Here is a tiny trained network, its code and every weight. The questions are about switching its units off for an input and a target symbol, where a switched-off unit gives its printed mean instead of its output.

import numpy as np


def w(rows, s, z=0):
    codes = np.array(rows[::2]) - 128.0
    scale = np.full(codes.shape[1], s)
    scale[-1] = z or s
    return codes * scale


def f(y):
    return y / 2 * (1 + np.tanh(0.7978845608 * (y + 0.044715 * y**3)))


def softmax(a):
    e = np.exp(a - a.max(-1, keepdims=True))
    return e / e.sum(-1, keepdims=True)


def log_softmax(a):
    a = a - a.max(-1, keepdims=True)
    return a - np.log(np.exp(a).sum(-1, keepdims=True))


def net(x, mask):
    ids = ['αβγδεηλμξπστφψω'.index(c) for c in x.split()]
    T = len(ids)
    res = E[ids] + P[:T]
    r = res
    for j in range(2):
        rows = slice(3 * j, 3 * j + 3)
        q, k, v = (r @ M[0][rows].T for M in (Q, K, V))
        z = softmax(np.where(np.tri(T) > 0, q @ k.T / 3**0.5, -1e9)) @ v
        o = O[0][rows]
        res = res + np.where(mask[j], z, o[:, -1]) @ o[:, :-1]
    y = f(res @ A[0][:, :-1].T + A[0][:, -1])
    res = res + np.where(mask[2:26], y, B[0][:, -1]) @ B[0][:, :-1]
    return log_softmax(res[-1] @ U[:, :-1].T + U[:, -1])


Q, K, V, O, A, B = {}, {}, {}, {}, {}, {}
E = w([
[95,195,196,111],'α',
[87,183,185,113],'β',
[86,144,135,117],'γ',
[107,212,144,58],'δ',
[82,141,132,121],'ε',
[62,95,116,147],'η',
[86,164,169,125],'λ',
[56,59,83,148],'μ',
[60,111,175,193],'ξ',
[76,143,151,127],'π',
[70,109,99,126],'σ',
[80,143,135,118],'τ',
[86,124,55,74],'φ',
[93,199,245,157],'ψ',
[142,158,99,149],'ω',
],0.011)
P = w([
[171,22,253,81],'0',
[39,213,98,34],'1',
[13,167,91,94],'2',
[13,186,116,106],'3',
[105,149,60,189],'4',
[98,192,102,162],'5',
[64,141,93,190],'6',
[86,219,137,149],'7',
[56,152,135,206],'8',
[60,193,155,177],'9',
[68,215,106,114],'10',
[42,186,137,168],'11',
[63,246,167,137],'12',
],0.0062)
Q[0] = w([
[240,75,136,118],'h0',
[227,101,134,158],'h0',
[179,103,83,104],'h0',
[54,140,106,88],'h1',
[178,75,84,133],'h1',
[1,165,105,132],'h1',
],0.0099)
K[0] = w([
[12,242,55,194],'h0',
[38,229,21,157],'h0',
[96,159,129,195],'h0',
[254,98,203,90],'h1',
[55,220,131,141],'h1',
[242,68,199,57],'h1',
],0.0074)
V[0] = w([
[126,100,214,210],'h0',
[158,168,202,174],'h0',
[113,2,92,182],'h0',
[154,67,92,195],'h1',
[94,58,63,166],'h1',
[152,200,203,183],'h1',
],0.0098)
O[0] = w([
[254,221,82,193,254],'h0',
[209,121,129,130,188],'h0',
[69,228,27,183,131],'h0',
[111,201,86,114,56],'h1',
[44,208,49,131,77],'h1',
[227,122,144,150,180],'h1',
],0.009,0.0055)
A[0] = w([
[127,144,118,65,74],'n0',
[106,83,140,103,254],'n1',
[3,46,225,61,202],'n2',
[92,104,112,58,18],'n3',
[182,110,152,112,89],'n4',
[31,150,124,141,156],'n5',
[62,154,140,109,133],'n6',
[55,102,94,57,50],'n7',
[87,75,97,146,197],'n8',
[105,103,109,143,87],'n9',
[198,137,152,135,54],'n10',
[161,171,149,109,134],'n11',
[69,93,188,81,83],'n12',
[93,183,79,105,61],'n13',
[169,188,172,127,101],'n14',
[153,148,167,169,53],'n15',
[144,140,77,91,160],'n16',
[129,122,70,213,170],'n17',
[192,130,34,42,168],'n18',
[64,105,163,76,153],'n19',
[82,102,175,108,15],'n20',
[38,207,114,134,109],'n21',
[30,125,186,178,158],'n22',
[121,118,164,214,181],'n23',
],0.0072,0.0042)
B[0] = w([
[112,63,106,136,104],'n0',
[145,248,205,109,174],'n1',
[235,254,63,19,216],'n2',
[126,142,116,70,106],'n3',
[123,45,115,141,190],'n4',
[117,21,106,92,203],'n5',
[116,74,67,167,156],'n6',
[121,83,186,84,124],'n7',
[171,206,152,66,146],'n8',
[152,147,120,103,110],'n9',
[115,74,88,112,202],'n10',
[79,48,79,163,184],'n11',
[220,174,62,123,144],'n12',
[157,63,114,171,183],'n13',
[84,62,52,155,215],'n14',
[123,116,26,90,172],'n15',
[149,119,194,174,140],'n16',
[196,153,152,91,235],'n17',
[165,106,196,166,145],'n18',
[143,203,77,57,140],'n19',
[180,124,68,106,117],'n20',
[140,16,101,140,253],'n21',
[137,113,58,54,194],'n22',
[160,159,97,63,246],'n23',
],0.0052,0.0048)
U = w([
[140,53,201,163,81],'α',
[107,67,254,178,174],'β',
[101,144,169,146,56],'γ',
[199,186,187,66,181],'δ',
[88,152,179,144,111],'ε',
[127,119,81,151,4],'η',
[128,102,176,163,44],'λ',
[82,41,48,157,177],'μ',
[234,243,11,234,190],'ξ',
[104,146,174,161,60],'π',
[78,113,121,126,116],'σ',
[82,150,190,140,112],'τ',
[84,183,75,39,86],'φ',
[221,22,112,189,41],'ψ',
[113,141,150,149,30],'ω',
],0.004,0.0034)

Each question gives the input, a string of symbols that net reads in full, and the target symbol t.
The units are the heads (3 rows each of Q, K, V and O) and the neurons (one row each of A and B). Each row of codes is followed by its name. A weight is (code - 128) times the scale printed after its matrix; where a second scale follows, it is the last column's (O, A, B and U).
mask holds one flag per unit, heads first, then neurons. A switched-off unit (its flag False) gives its mean, the last column of its rows in O or B, instead of its output. The means were averaged over made-up inputs and are rounded, as every weight is.
A unit's drop is (log p(t) with every unit on - log p(t) with that unit switched off) / (log p(t) with every unit on - log p(t) with every unit switched off).
The circuit of an input: a set's keep is (log p(t) with only the set's units on - log p(t) with every unit switched off) / (log p(t) with every unit on - log p(t) with every unit switched off). Starting from the 12 units with the biggest drops (on a tie, the unit counted first), units are removed one at a time, each time the one whose removal leaves the highest keep (on an exact tie, the one counted first), for as long as the keep stays at least 0.8.
units of the circuit, in order: the units of the circuit, biggest drop first
k most important neurons: the k neurons with the biggest drops, biggest first
heads that matter: for each layer, one digit per head in row order, 1 if its drop is at least 0.15 and else 0, layers parted by /
drop when u is switched off: that unit's drop, to one decimal
input φ ξ ε, target φ: heads that matter => 11
input μ δ μ, target μ: units of the circuit, in order => [h0, h1, n21, n5]
input δ ε σ δ α μ ξ β, target δ: units of the circuit, in order => [h0, n2, h1, n1]
input μ δ ε η, target μ: heads that matter => 11
input ξ δ δ, target ξ: heads that matter => 10
input δ φ β ξ α ξ δ α ε η, target δ: 2 most important neurons => [n2, n1]
input ξ ξ π, target ξ: units of the circuit, in order => [h0]
input φ ξ β, target φ: units of the circuit, in order => [h0, n2, h1]
input μ γ ξ, target μ: units of the circuit, in order => [h1, h0, n21, n5]
input δ ψ ξ ψ, target δ: units of the circuit, in order => [h0, n2, h1, n1]
input ψ ξ β, target ψ: heads that matter => 11
input μ ξ φ ψ, target μ: 2 most important neurons => [n21, n5]
input φ δ α ξ ξ φ α β ξ μ δ δ, target φ: drop when n2 is switched off => 0.3
input ξ ξ μ, target ξ: drop when h0 is switched off => 0.9
input ψ λ ξ ψ, target ψ: drop when n14 is switched off => 0.1
input φ α δ μ, target φ: drop when h1 is switched off => 0.2
input δ τ σ, target δ: most important neuron => [n2]
